Below are the code and all the weights of a small trained network. Each question names an input and a target symbol and asks about switching units off, where a switched-off unit gives its printed mean instead of its output.

import numpy as np


def w(rows, s, z=0):
    codes = np.array(rows[::2]) - 128.0
    scale = np.full(codes.shape[1], s)
    scale[-1] = z or s
    return codes * scale


def f(y):
    return np.maximum(y, 0)


def softmax(a):
    e = np.exp(a - a.max(-1, keepdims=True))
    return e / e.sum(-1, keepdims=True)


def log_softmax(a):
    a = a - a.max(-1, keepdims=True)
    return a - np.log(np.exp(a).sum(-1, keepdims=True))


def net(x, mask):
    ids = ['αβζθμφ'.index(c) for c in x.split()]
    T = len(ids)
    res = E[ids] + P[:T]
    r = res
    for j in range(2):
        rows = slice(2 * j, 2 * j + 2)
        q, k, v = (r @ M[0][rows].T for M in (Q, K, V))
        z = softmax(np.where(np.tri(T) > 0, q @ k.T / 2**0.5, -1e9)) @ v
        o = O[0][rows]
        res = res + np.where(mask[j], z, o[:, -1]) @ o[:, :-1]
    y = f(res @ A[0][:, :-1].T + A[0][:, -1])
    res = res + np.where(mask[2:6], y, B[0][:, -1]) @ B[0][:, :-1]
    return log_softmax(res[-1] @ U[:, :-1].T + U[:, -1])


Q, K, V, O, A, B = {}, {}, {}, {}, {}, {}
E = w([
[209,158,120,90],'α',
[81,182,83,119],'β',
[161,185,195,95],'ζ',
[160,116,147,105],'θ',
[135,103,66,148],'μ',
[7,162,109,132],'φ',
],0.016)
P = w([
[94,110,146,4],'0',
[138,150,157,161],'1',
[113,151,92,90],'2',
[138,127,144,162],'3',
[122,147,96,91],'4',
[133,119,138,163],'5',
[123,148,96,87],'6',
[128,112,131,163],'7',
[121,149,102,83],'8',
[113,109,123,164],'9',
[120,146,105,74],'10',
],0.018)
Q[0] = w([
[159,163,176,212],'h0',
[140,105,132,196],'h0',
[128,78,149,42],'h1',
[108,230,100,4],'h1',
],0.013)
K[0] = w([
[175,148,133,252],'h0',
[137,120,89,182],'h0',
[166,158,162,63],'h1',
[92,114,123,45],'h1',
],0.016)
V[0] = w([
[187,212,7,124],'h0',
[177,27,116,38],'h0',
[21,145,89,104],'h1',
[130,30,50,194],'h1',
],0.012)
O[0] = w([
[133,138,66,79,141],'h0',
[250,146,139,128,181],'h0',
[115,121,174,92,227],'h1',
[130,201,156,128,6],'h1',
],0.018,0.013)
A[0] = w([
[254,102,163,183,1],'n0',
[125,117,79,45,144],'n1',
[215,212,86,54,13],'n2',
[148,62,254,187,125],'n3',
],0.0083,0.0034)
B[0] = w([
[77,180,78,170,253],'n0',
[139,71,105,127,226],'n1',
[11,112,153,82,225],'n2',
[156,156,160,178,183],'n3',
],0.012,0.013)
U = w([
[76,113,38,167,20],'α',
[187,79,91,88,94],'β',
[147,78,90,254,167],'ζ',
[145,245,103,175,255],'θ',
[67,203,165,111,52],'μ',
[138,113,195,184,203],'φ',
],0.0072,0.0052)

Each question gives the input, a string of symbols that net reads in full, and the target symbol t.
The units are the heads (2 rows each of Q, K, V and O) and the neurons (one row each of A and B). Each row of codes is followed by its name. A weight is (code - 128) times the scale printed after its matrix; where a second scale follows, it is the last column's (O, A, B and U).
mask holds one flag per unit, heads first, then neurons. A switched-off unit (its flag False) gives its mean, the last column of its rows in O or B, instead of its output. The means were averaged over made-up inputs and are rounded, as every weight is.
A unit's drop is (log p(t) with every unit on - log p(t) with that unit switched off) / (log p(t) with every unit on - log p(t) with every unit switched off).
The circuit of an input: a set's keep is (log p(t) with only the set's units on - log p(t) with every unit switched off) / (log p(t) with every unit on - log p(t) with every unit switched off). Starting from all 6 units, units are removed one at a time, each time the one whose removal leaves the highest keep (on an exact tie, the one counted first), for as long as the keep stays at least 0.8.
units of the circuit, in order: the units of the circuit, biggest drop first
unit that matters most: the unit with the biggest drop
top k neurons: the k neurons with the biggest drops, biggest first
drop of u: that unit's drop, to one decimal
input θ β θ α ζ φ, target μ: units of the circuit, in order => h1
input ζ β θ β β μ β β θ β θ, target ζ: units of the circuit, in order => h1, h0, n0
input θ β α α ζ β ζ ζ β β φ, target θ: units of the circuit, in order => h0, n0
input θ μ β β β ζ β β β, target θ: top 3 neurons => n0, n1, n3
input μ ζ α β β β β, target μ: units of the circuit, in order => n2, h1, h0
input α α α β β α ζ, target α: units of the circuit, in order => h0, n0, h1, n2
input ζ β ζ φ, target μ: top 2 neurons => n1, n0
input μ β α φ φ ζ φ φ φ α μ, target μ: units of the circuit, in order => h1, n2, h0
input μ β β φ β ζ α α β μ μ, target μ: units of the circuit, in order => n2, h1, h0
input ζ α ζ β φ β β, target ζ: drop of h0 => 0.7
input α φ φ β ζ μ φ β φ β, target μ: drop of n0 => 0.1
input β β ζ μ β β α φ β α ζ, target β: drop of h0 => 0.2
input θ α φ μ ζ, target θ: drop of n2 => -0.1
input β ζ β μ β, target β: unit that matters most => n0
input β ζ α μ φ μ θ φ, target θ: top 2 neurons => n2, n1
